Below is a small trained network, with its code and all its weights. Each question gives an input and a class and asks what happens when units are switched off, that is, made to give their printed mean instead of their output.

import numpy as np


def w(rows, s, z=0):
    codes = np.array(rows[::2]) - 128.0
    scale = np.full(codes.shape[1], s)
    scale[-1] = z or s
    return codes * scale


def f(y):
    return np.maximum(y, 0)


def log_softmax(a):
    a = a - a.max(-1, keepdims=True)
    return a - np.log(np.exp(a).sum(-1, keepdims=True))


def net(x, mask):
    res = np.array(x, float).reshape(1, 7) / 4 @ E
    y = f(res @ A[0][:, :-1].T + A[0][:, -1])
    res = res + np.where(mask, y, B[0][:, -1]) @ B[0][:, :-1]
    return log_softmax(res[-1] @ U[:, :-1].T + U[:, -1])


A, B = {}, {}
E = w([
[75,61,72,68,196,156,183],'x0',
[154,93,172,153,151,154,137],'x1',
[83,125,138,85,126,115,109],'x2',
[134,70,150,89,104,196,143],'x3',
[137,109,152,88,55,59,117],'x4',
[152,121,113,115,120,83,65],'x5',
[129,91,247,178,188,174,150],'x6',
],0.012)
A[0] = w([
[239,101,180,211,94,144,120,242],'N1',
[158,139,101,114,41,92,115,236],'N2',
[152,72,208,120,150,103,66,162],'N3',
[173,179,102,156,134,139,143,98],'N4',
[81,74,93,122,197,122,160,138],'N5',
[159,141,64,148,144,14,184,232],'N6',
[84,1,206,52,201,79,224,203],'N7',
[157,134,123,102,112,199,180,114],'N8',
[75,124,193,82,132,164,137,162],'N9',
[65,83,188,168,220,122,193,63],'N10',
[113,161,40,148,114,161,168,251],'N11',
[184,192,105,166,90,86,179,190],'N12',
[175,105,75,104,116,104,90,67],'N13',
[187,102,89,143,126,199,160,153],'N14',
[74,106,84,94,156,60,89,183],'N15',
[190,112,72,40,138,119,95,1],'N16',
],0.01,0.0054)
B[0] = w([
[196,190,134,113,136,184,205,224],'N1',
[130,176,130,99,56,160,178,209],'N2',
[171,96,132,157,87,212,156,185],'N3',
[201,171,96,81,111,80,165,154],'N4',
[204,83,80,164,82,183,142,191],'N5',
[89,113,22,57,160,218,80,211],'N6',
[100,83,23,71,83,235,82,247],'N7',
[44,178,135,111,178,140,135,163],'N8',
[166,114,138,89,49,146,141,177],'N9',
[159,51,82,126,1,141,94,208],'N10',
[59,172,66,110,180,216,160,197],'N11',
[108,219,71,91,222,144,144,196],'N12',
[102,47,141,75,60,153,69,158],'N13',
[96,184,131,68,239,223,126,173],'N14',
[95,184,79,116,118,197,145,193],'N15',
[185,128,85,49,39,159,185,155],'N16',
],0.0082,0.016)
U = w([
[130,176,102,102,241,180,160,216],'0',
[95,190,63,79,95,76,35,154],'1',
[190,254,224,179,81,129,103,238],'2',
[160,56,111,157,109,112,105,9],'3',
[214,67,152,179,182,174,146,172],'4',
[163,120,103,32,136,65,115,8],'5',
[226,139,173,111,186,16,5,2],'6',
[94,52,165,85,71,144,149,221],'7',
],0.0081,0.0061)

Each question gives the input, the list of numbers given to net, and the class t.
The units are the neurons (one row each of A and B). Each row of codes is followed by its name. A weight is (code - 128) times the scale printed after its matrix; where a second scale follows, it is the last column's (A, B and U).
mask holds one flag per neuron, in row order. A switched-off neuron (its flag False) gives its mean, the last column of its row in B, instead of its output. The means were averaged over made-up inputs and are rounded, as every weight is.
A unit's drop is (log p(t) with every unit on - log p(t) with that unit switched off) / (log p(t) with every unit on - log p(t) with every unit switched off).
The circuit of an input: a set's keep is (log p(t) with only the set's units on - log p(t) with every unit switched off) / (log p(t) with every unit on - log p(t) with every unit switched off). Starting from the 12 units with the biggest drops (on a tie, the unit counted first), units are removed one at a time, each time the one whose removal leaves the highest keep (on an exact tie, the one counted first), for as long as the keep stays at least 0.8.
units of the circuit, in order: the units of the circuit, biggest drop first
most important unit: the unit with the biggest drop
top k neurons: the k neurons with the biggest drops, biggest first
drop of u: that unit's drop, to one decimal
input [-5,4,5,-8,-2,4,-2], class 0: units of the circuit, in order : [N10]
input [-6,5,-1,-1,-1,-4,0], class 2: units of the circuit, in order : [N6, N7]
input [-7,-2,6,4,3,-4,7], class 2: units of the circuit, in order : [N1, N6]
input [8,-7,-6,-8,-4,2,8], class 4: units of the circuit, in order : [N10, N5]
input [-5,0,2,-3,-2,1,8], class 2: units of the circuit, in order : [N7, N6]
input [-4,1,-6,8,8,4,-3], class 2: units of the circuit, in order : [N7, N1]
input [-1,5,-7,3,0,-4,4], class 4: top 2 neurons : [N10, N12]
input [8,6,1,-3,-4,2,8], class 7: top 2 neurons : [N10, N7]
input [4,2,0,-7,5,-2,3], class 1: top 2 neurons : [N1, N6]
input [-7,7,1,2,3,0,7], class 2: top 3 neurons : [N1, N6, N5]
input [5,7,4,-2,-5,2,6], class 7: top 2 neurons : [N10, N7]
input [-1,-3,0,5,0,1,4], class 7: drop of N9 : 0.2
input [3,-7,3,1,4,-1,3], class 7: drop of N12 : 0.4
input [2,6,-7,5,-4,4,6], class 4: drop of N10 : 0.6
input [-6,-2,-7,1,-2,1,-6], class 0: most important unit : N12
